Below are the code and all the weights of a small trained network. Each question names an input and a class and asks about switching units off, where a switched-off unit gives its printed mean instead of its output.

import numpy as np


def w(rows, s, z=0):
    codes = np.array(rows[::2]) - 128.0
    scale = np.full(codes.shape[1], s)
    scale[-1] = z or s
    return codes * scale


def f(y):
    return y / 2 * (1 + np.tanh(0.7978845608 * (y + 0.044715 * y**3)))


def log_softmax(a):
    a = a - a.max(-1, keepdims=True)
    return a - np.log(np.exp(a).sum(-1, keepdims=True))


def net(x, mask):
    res = np.array(x, float).reshape(1, 6) / 4 @ E
    y = f(res @ A[0][:, :-1].T + A[0][:, -1])
    res = res + np.where(mask, y, B[0][:, -1]) @ B[0][:, :-1]
    return log_softmax(res[-1] @ U[:, :-1].T + U[:, -1])


A, B = {}, {}
E = w([
[147,212,62,175,37,134],'x0',
[109,165,197,165,149,187],'x1',
[28,138,126,155,84,88],'x2',
[172,147,202,96,103,64],'x3',
[126,76,135,225,118,119],'x4',
[136,102,195,82,2,152],'x5',
],0.0092)
A[0] = w([
[69,141,173,151,177,58,182],'N0',
[114,172,125,204,58,112,182],'N1',
[211,145,73,175,98,64,140],'N2',
[105,170,87,141,129,191,180],'N3',
[128,56,114,200,131,180,205],'N4',
[128,55,109,123,213,162,173],'N5',
[41,134,78,146,85,158,149],'N6',
[28,173,66,151,72,162,166],'N7',
[75,209,115,166,60,234,153],'N8',
[129,20,154,128,46,129,184],'N9',
[127,220,107,155,122,68,192],'N10',
[67,170,36,144,134,209,253],'N11',
[88,101,153,206,147,196,204],'N12',
[120,102,196,157,124,122,189],'N13',
[136,175,176,59,205,116,214],'N14',
[159,158,61,109,91,115,170],'N15',
[245,137,198,111,83,157,178],'N16',
[158,104,67,189,176,197,183],'N17',
[211,157,158,62,96,131,182],'N18',
[200,133,154,83,85,151,171],'N19',
[90,29,141,55,89,63,211],'N20',
[243,142,152,52,151,176,154],'N21',
[122,172,186,104,142,57,169],'N22',
],0.012,0.0052)
B[0] = w([
[61,183,42,175,187,144,202],'N0',
[173,186,175,200,80,155,214],'N1',
[135,134,167,252,132,12,195],'N2',
[195,71,131,103,129,110,183],'N3',
[108,51,105,154,99,142,202],'N4',
[103,59,60,96,150,130,220],'N5',
[179,160,101,83,89,131,200],'N6',
[209,188,92,100,76,142,227],'N7',
[191,162,156,115,92,211,229],'N8',
[36,149,149,55,49,166,227],'N9',
[202,167,119,192,138,83,206],'N10',
[200,89,82,140,152,166,242],'N11',
[119,96,99,126,123,207,206],'N12',
[23,145,125,153,125,236,185],'N13',
[99,138,113,93,241,130,229],'N14',
[179,164,141,164,151,88,191],'N15',
[103,144,233,121,148,126,232],'N16',
[149,2,61,157,151,107,208],'N17',
[138,158,170,74,165,110,223],'N18',
[122,126,220,76,118,124,206],'N19',
[52,163,61,10,95,65,246],'N20',
[182,80,174,20,231,110,231],'N21',
[58,245,136,130,177,131,192],'N22',
],0.0086,0.011)
U = w([
[142,152,127,254,141,46,131],'0',
[48,193,76,149,193,132,180],'1',
[221,138,111,149,68,174,128],'2',
[107,9,62,150,133,144,127],'3',
[31,116,150,189,50,226,139],'4',
[148,123,202,82,193,121,125],'5',
[48,147,56,83,46,86,159],'6',
[65,196,167,166,71,117,2],'7',
],0.011,0.0057)

Each question gives the input, the list of numbers given to net, and the class t.
The units are the neurons (one row each of A and B). Each row of codes is followed by its name. A weight is (code - 128) times the scale printed after its matrix; where a second scale follows, it is the last column's (A, B and U).
mask holds one flag per neuron, in row order. A switched-off neuron (its flag False) gives its mean, the last column of its row in B, instead of its output. The means were averaged over made-up inputs and are rounded, as every weight is.
A unit's drop is (log p(t) with every unit on - log p(t) with that unit switched off) / (log p(t) with every unit on - log p(t) with every unit switched off).
The circuit of an input: a set's keep is (log p(t) with only the set's units on - log p(t) with every unit switched off) / (log p(t) with every unit on - log p(t) with every unit switched off). Starting from the 12 units with the biggest drops (on a tie, the unit counted first), units are removed one at a time, each time the one whose removal leaves the highest keep (on an exact tie, the one counted first), for as long as the keep stays at least 0.8.
units of the circuit, in order: the units of the circuit, biggest drop first
top k neurons: the k neurons with the biggest drops, biggest first
drop when u is switched off: that unit's drop, to one decimal
input [-8,6,-3,1,-1,-7], class 1: units of the circuit, in order	(N0)
input [8,0,8,7,-2,1], class 2: top 3 neurons	(N8 N7 N6)
input [5,3,-3,5,2,5], class 5: top 2 neurons	(N21 N18)
input [0,5,5,-7,8,-2], class 3: top 3 neurons	(N17 N4 N12)
input [2,1,0,-8,7,-2], class 3: top 2 neurons	(N17 N4)
input [-5,-7,1,1,0,-4], class 1: top 2 neurons	(N9 N0)
input [-8,-6,8,-2,6,-6], class 3: top 2 neurons	(N5 N4)
input [-8,3,-2,1,3,7], class 4: top 2 neurons	(N13 N9)
input [-8,7,-8,-3,8,8], class 4: top 2 neurons	(N13 N9)
input [8,-2,3,3,-6,6], class 2: top 2 neurons	(N8 N7)
input [3,-8,-3,-4,-8,-1], class 5: drop when N10 is switched off	0.0
input [-6,-8,-1,-5,-5,0], class 6: drop when N6 is switched off	-0.1
input [-1,-4,-5,-1,2,0], class 3: drop when N8 is switched off	0.1
input [7,-1,6,4,3,-6], class 0: units of the circuit, in order	(N2)
